Below are the code and all the weights of a small trained network. Each question names an input and a target symbol and asks about switching units off, where a switched-off unit gives its printed mean instead of its output.

import numpy as np


def w(rows, s, z=0):
    codes = np.array(rows[::2]) - 128.0
    scale = np.full(codes.shape[1], s)
    scale[-1] = z or s
    return codes * scale


def f(y):
    return np.maximum(y, 0)


def softmax(a):
    e = np.exp(a - a.max(-1, keepdims=True))
    return e / e.sum(-1, keepdims=True)


def log_softmax(a):
    a = a - a.max(-1, keepdims=True)
    return a - np.log(np.exp(a).sum(-1, keepdims=True))


def net(x, mask):
    ids = ['αβγεζηθλμξπστφψω'.index(c) for c in x.split()]
    T = len(ids)
    res = E[ids] + P[:T]
    u = 0
    for l in range(2):
        r = res
        for j in range(2):
            rows = slice(2 * j, 2 * j + 2)
            q, k, v = (r @ M[l][rows].T for M in (Q, K, V))
            z = softmax(np.where(np.tri(T) > 0, q @ k.T / 2**0.5, -1e9)) @ v
            o = O[l][rows]
            res = res + np.where(mask[u + j], z, o[:, -1]) @ o[:, :-1]
        u += 2
        y = f(res @ A[l][:, :-1].T + A[l][:, -1])
        res = res + np.where(mask[u : u + 16], y, B[l][:, -1]) @ B[l][:, :-1]
        u += 16
    return log_softmax(res[-1] @ U[:, :-1].T + U[:, -1])


Q, K, V, O, A, B = {}, {}, {}, {}, {}, {}
E = w([
[158,187,166],'α',
[71,139,114],'β',
[221,182,175],'γ',
[132,135,136],'ε',
[2,152,112],'ζ',
[86,111,109],'η',
[108,163,137],'θ',
[94,141,125],'λ',
[29,180,127],'μ',
[219,119,154],'ξ',
[78,201,154],'π',
[130,50,100],'σ',
[174,140,139],'τ',
[83,60,93],'φ',
[254,67,136],'ψ',
[131,88,116],'ω',
],0.017)
P = w([
[106,115,159],'0',
[194,174,40],'1',
[110,107,181],'2',
[190,177,35],'3',
[109,99,193],'4',
[188,177,20],'5',
[109,93,206],'6',
[189,173,8],'7',
],0.018)
Q[0] = w([
[219,171,88],'L0H1',
[57,68,91],'L0H1',
[121,254,226],'L0H2',
[167,244,20],'L0H2',
],0.0035)
K[0] = w([
[254,128,184],'L0H1',
[221,80,152],'L0H1',
[89,141,111],'L0H2',
[149,116,44],'L0H2',
],0.0034)
V[0] = w([
[134,131,138],'L0H1',
[5,139,59],'L0H1',
[177,105,154],'L0H2',
[168,107,165],'L0H2',
],0.00028)
O[0] = w([
[127,131,133,122],'L0H1',
[102,68,1,1],'L0H1',
[125,148,155,172],'L0H2',
[139,144,173,128],'L0H2',
],0.00046,4.1e-05)
A[0] = w([
[92,151,47,145],'L0N1',
[131,18,165,155],'L0N2',
[180,148,93,29],'L0N3',
[100,208,195,161],'L0N4',
[141,65,107,232],'L0N5',
[92,171,195,133],'L0N6',
[49,43,140,180],'L0N7',
[95,75,121,70],'L0N8',
[133,147,129,2],'L0N9',
[22,133,177,99],'L0N10',
[184,148,81,104],'L0N11',
[140,128,148,27],'L0N12',
[166,158,109,3],'L0N13',
[131,136,114,9],'L0N14',
[121,162,250,230],'L0N15',
[142,71,79,150],'L0N16',
],0.012,0.0048)
B[0] = w([
[216,208,154,230],'L0N1',
[159,159,249,218],'L0N2',
[57,162,88,208],'L0N3',
[145,75,77,182],'L0N4',
[129,188,184,223],'L0N5',
[130,52,6,176],'L0N6',
[2,139,158,224],'L0N7',
[75,173,191,152],'L0N8',
[109,64,137,128],'L0N9',
[4,103,32,196],'L0N10',
[81,212,117,254],'L0N11',
[104,127,93,129],'L0N12',
[88,94,138,169],'L0N13',
[119,41,142,128],'L0N14',
[185,16,72,239],'L0N15',
[98,208,130,211],'L0N16',
],0.0073,0.0077)
Q[1] = w([
[200,252,159],'L1H1',
[96,31,128],'L1H1',
[136,124,111],'L1H2',
[146,100,114],'L1H2',
],0.016)
K[1] = w([
[121,5,198],'L1H1',
[163,234,78],'L1H1',
[131,135,144],'L1H2',
[131,145,113],'L1H2',
],0.012)
V[1] = w([
[226,184,229],'L1H1',
[2,208,235],'L1H1',
[109,46,143],'L1H2',
[122,68,177],'L1H2',
],0.0068)
O[1] = w([
[217,203,225,9],'L1H1',
[92,34,255,254],'L1H1',
[109,41,231,147],'L1H2',
[132,40,214,125],'L1H2',
],0.0063,0.0058)
A[1] = w([
[68,7,208,90],'L1N1',
[3,111,48,69],'L1N2',
[87,172,209,29],'L1N3',
[158,148,145,192],'L1N4',
[198,146,243,100],'L1N5',
[101,8,135,171],'L1N6',
[219,155,154,159],'L1N7',
[222,189,149,159],'L1N8',
[134,139,50,21],'L1N9',
[213,114,131,172],'L1N10',
[149,130,222,8],'L1N11',
[210,100,168,83],'L1N12',
[194,52,223,148],'L1N13',
[52,3,131,104],'L1N14',
[199,57,96,86],'L1N15',
[255,165,88,42],'L1N16',
],0.0097,0.016)
B[1] = w([
[168,169,170,246],'L1N1',
[168,73,197,248],'L1N2',
[125,42,124,169],'L1N3',
[125,157,93,181],'L1N4',
[190,184,119,201],'L1N5',
[103,168,95,237],'L1N6',
[88,101,173,176],'L1N7',
[74,108,133,194],'L1N8',
[176,160,111,164],'L1N9',
[129,166,166,163],'L1N10',
[8,84,128,162],'L1N11',
[112,151,64,143],'L1N12',
[176,93,97,212],'L1N13',
[109,149,75,244],'L1N14',
[175,163,144,145],'L1N15',
[127,8,134,171],'L1N16',
],0.015,0.018)
U = w([
[205,178,51,85],'α',
[84,117,129,245],'β',
[184,33,120,66],'γ',
[108,230,19,118],'ε',
[44,54,161,99],'ζ',
[72,228,140,159],'η',
[93,98,37,113],'θ',
[45,134,83,181],'λ',
[94,28,103,94],'μ',
[244,117,129,47],'ξ',
[169,97,41,75],'π',
[181,142,221,149],'σ',
[155,124,105,250],'τ',
[63,119,215,105],'φ',
[131,45,180,151],'ψ',
[198,251,109,103],'ω',
],0.014,0.015)

Each question gives the input, a string of symbols that net reads in full, and the target symbol t.
The units are the heads (2 rows each of Q, K, V and O) and the neurons (one row each of A and B). Each row of codes is followed by its name. A weight is (code - 128) times the scale printed after its matrix; where a second scale follows, it is the last column's (O, A, B and U).
mask holds one flag per unit, layer by layer, with each layer's heads first. A switched-off unit (its flag False) gives its mean, the last column of its rows in O or B, instead of its output. The means were averaged over made-up inputs and are rounded, as every weight is.
A unit's drop is (log p(t) with every unit on - log p(t) with that unit switched off) / (log p(t) with every unit on - log p(t) with every unit switched off).
The circuit of an input: a set's keep is (log p(t) with only the set's units on - log p(t) with every unit switched off) / (log p(t) with every unit on - log p(t) with every unit switched off). Starting from the 12 units with the biggest drops (on a tie, the unit counted first), units are removed one at a time, each time the one whose removal leaves the highest keep (on an exact tie, the one counted first), for as long as the keep stays at least 0.8.
circuit, biggest first: the units of the circuit, biggest drop first
unit that matters most: the unit with the biggest drop
top k neurons: the k neurons with the biggest drops, biggest first
k most important neurons of layer l: the k neurons of layer l with the biggest drops, biggest first
heads that matter: for each layer, one digit per head in row order, 1 if its drop is at least 0.15 and else 0, layers parted by /
input γ σ σ τ ω γ γ σ, target θ: unit that matters most : L1N16
input σ σ β τ τ σ, target λ: 2 most important neurons of layer 1 : [L1N2; L1N16]
input ξ ε η, target η: circuit, biggest first : [L1N16; L1N3]
input γ τ β γ π τ, target ξ: top 2 neurons : [L1N2; L0N15]
input φ σ π ε, target ξ: heads that matter : 00 / 10
input ω σ α γ ζ θ ξ ω, target ζ: heads that matter : 00 / 10
input σ β λ ζ μ σ π ξ, target ξ: heads that matter : 00 / 10
input η φ ζ φ, target μ: circuit, biggest first : [L1N2; L1H1; L0N10; L1N14]
input η ω θ β ζ β, target μ: 2 most important neurons of layer 0 : [L0N7; L0N10]
input τ η ε θ γ ξ ε, target ε: circuit, biggest first : [L1N2; L1N16]
input ε θ θ ε γ, target γ: top 4 neurons : [L1N16; L0N7; L0N15; L0N10]
input π π τ ξ σ τ, target σ: circuit, biggest first : [L1H1; L0N2; L1N14]
input σ α ζ γ, target μ: top 2 neurons : [L1N2; L0N15]
input φ θ φ, target φ: circuit, biggest first : [L0N7; L1N1]
input σ ψ ε ψ, target ε: circuit, biggest first : [L1N2]
input ω φ σ τ φ, target φ: top 3 neurons : [L1N1; L0N7; L1N3]
input ω ζ σ, target σ: circuit, biggest first : [L1N1; L0N2]
input ε ε σ π γ ψ, target θ: top 3 neurons : [L1N16; L0N16; L0N15]
input γ σ σ σ η β, target β: 2 most important neurons of layer 1 : [L1N1; L1N5]
input γ τ σ π γ ψ φ η, target ω: top 3 neurons : [L0N7; L1N2; L0N2]
input ζ η γ η θ α ξ γ, target ζ: 3 most important neurons of layer 1 : [L1N16; L1N8; L1N7]
input θ γ θ ψ σ ω, target σ: unit that matters most : L1H1
